Below are the code and all the weights of a small trained network. Each question names an input and a class and asks about switching units off, where a switched-off unit gives its printed mean instead of its output.

import numpy as np


def w(rows, s, z=0):
    codes = np.array(rows[::2]) - 128.0
    scale = np.full(codes.shape[1], s)
    scale[-1] = z or s
    return codes * scale


def f(y):
    return y / 2 * (1 + np.tanh(0.7978845608 * (y + 0.044715 * y**3)))


def log_softmax(a):
    a = a - a.max(-1, keepdims=True)
    return a - np.log(np.exp(a).sum(-1, keepdims=True))


def net(x, mask):
    res = np.array(x, float).reshape(1, 4) / 4 @ E
    y = f(res @ A[0][:, :-1].T + A[0][:, -1])
    res = res + np.where(mask, y, B[0][:, -1]) @ B[0][:, :-1]
    return log_softmax(res[-1] @ U[:, :-1].T + U[:, -1])


A, B = {}, {}
E = w([
[124,132,124,127],'x0',
[89,4,48,92],'x1',
[241,178,51,64],'x2',
[146,147,89,219],'x3',
],0.011)
A[0] = w([
[109,105,113,108,221],'N0',
[189,133,85,68,20],'N1',
[143,108,69,249,83],'N2',
[76,93,139,123,144],'N3',
[181,127,102,79,152],'N4',
[137,103,88,160,110],'N5',
[93,115,167,168,212],'N6',
[139,178,147,143,146],'N7',
[145,169,228,124,2],'N8',
[135,118,137,124,134],'N9',
[138,102,131,112,107],'N10',
[117,84,162,103,129],'N11',
[189,126,100,78,162],'N12',
[208,186,93,189,109],'N13',
[87,121,164,174,56],'N14',
[151,130,109,147,88],'N15',
[144,188,225,126,117],'N16',
[162,166,125,135,93],'N17',
[99,111,140,110,131],'N18',
[131,134,146,157,55],'N19',
[90,98,148,106,125],'N20',
[136,97,98,128,74],'N21',
[142,127,104,67,53],'N22',
[129,175,191,125,212],'N23',
[130,109,97,180,155],'N24',
],0.019,0.0092)
B[0] = w([
[138,77,135,156,197],'N0',
[150,46,113,65,206],'N1',
[145,119,130,14,213],'N2',
[135,117,102,184,192],'N3',
[125,180,149,92,219],'N4',
[117,162,133,85,162],'N5',
[161,84,104,95,229],'N6',
[93,173,138,157,199],'N7',
[138,33,79,129,204],'N8',
[131,127,118,132,131],'N9',
[135,143,122,125,141],'N10',
[113,117,104,151,171],'N11',
[102,181,152,94,230],'N12',
[111,128,122,254,237],'N13',
[95,198,164,82,187],'N14',
[114,147,145,147,138],'N15',
[147,92,115,34,254],'N16',
[92,138,123,157,170],'N17',
[142,131,115,155,158],'N18',
[112,170,142,139,139],'N19',
[123,117,118,168,175],'N20',
[136,160,168,109,156],'N21',
[152,91,106,114,172],'N22',
[136,213,178,70,246],'N23',
[129,155,160,105,176],'N24',
],0.026,0.015)
U = w([
[205,45,115,81,252],'0',
[165,144,167,83,34],'1',
[121,109,113,250,111],'2',
],0.012,0.0046)

Each question gives the input, the list of numbers given to net, and the class t.
The units are the neurons (one row each of A and B). Each row of codes is followed by its name. A weight is (code - 128) times the scale printed after its matrix; where a second scale follows, it is the last column's (A, B and U).
mask holds one flag per neuron, in row order. A switched-off neuron (its flag False) gives its mean, the last column of its row in B, instead of its output. The means were averaged over made-up inputs and are rounded, as every weight is.
A unit's drop is (log p(t) with every unit on - log p(t) with that unit switched off) / (log p(t) with every unit on - log p(t) with every unit switched off).
The circuit of an input: a set's keep is (log p(t) with only the set's units on - log p(t) with every unit switched off) / (log p(t) with every unit on - log p(t) with every unit switched off). Starting from the 12 units with the biggest drops (on a tie, the unit counted first), units are removed one at a time, each time the one whose removal leaves the highest keep (on an exact tie, the one counted first), for as long as the keep stays at least 0.8.
circuit, biggest first: the units of the circuit, biggest drop first
unit that matters most: the unit with the biggest drop
k most important neurons: the k neurons with the biggest drops, biggest first
drop of u: that unit's drop, to one decimal
input [4,-7,-3,-4], class 0: 2 most important neurons	N8; N16
input [0,6,2,4], class 1: unit that matters most	N8
input [-2,-7,-5,-1], class 0: 3 most important neurons	N8; N16; N6
input [5,0,-7,0], class 0: 4 most important neurons	N13; N6; N12; N4
input [8,7,-6,0], class 2: 4 most important neurons	N16; N3; N1; N20
input [6,4,3,1], class 1: 4 most important neurons	N8; N6; N16; N12
input [3,3,1,4], class 1: 2 most important neurons	N8; N1
input [5,5,0,-4], class 2: 2 most important neurons	N16; N2
input [-3,-1,-1,-4], class 0: 4 most important neurons	N13; N12; N14; N4
input [2,-8,-7,-1], class 0: 4 most important neurons	N8; N16; N6; N12
input [-7,7,8,2], class 1: 3 most important neurons	N12; N4; N8
input [-2,7,8,1], class 1: 4 most important neurons	N12; N4; N8; N6
input [7,2,-3,-2], class 2: drop of N16	0.3
input [-7,-3,6,8], class 2: circuit, biggest first	N13
input [-3,-5,-7,-7], class 0: drop of N8	0.7
input [8,-1,-3,-8], class 0: drop of N13	0.2
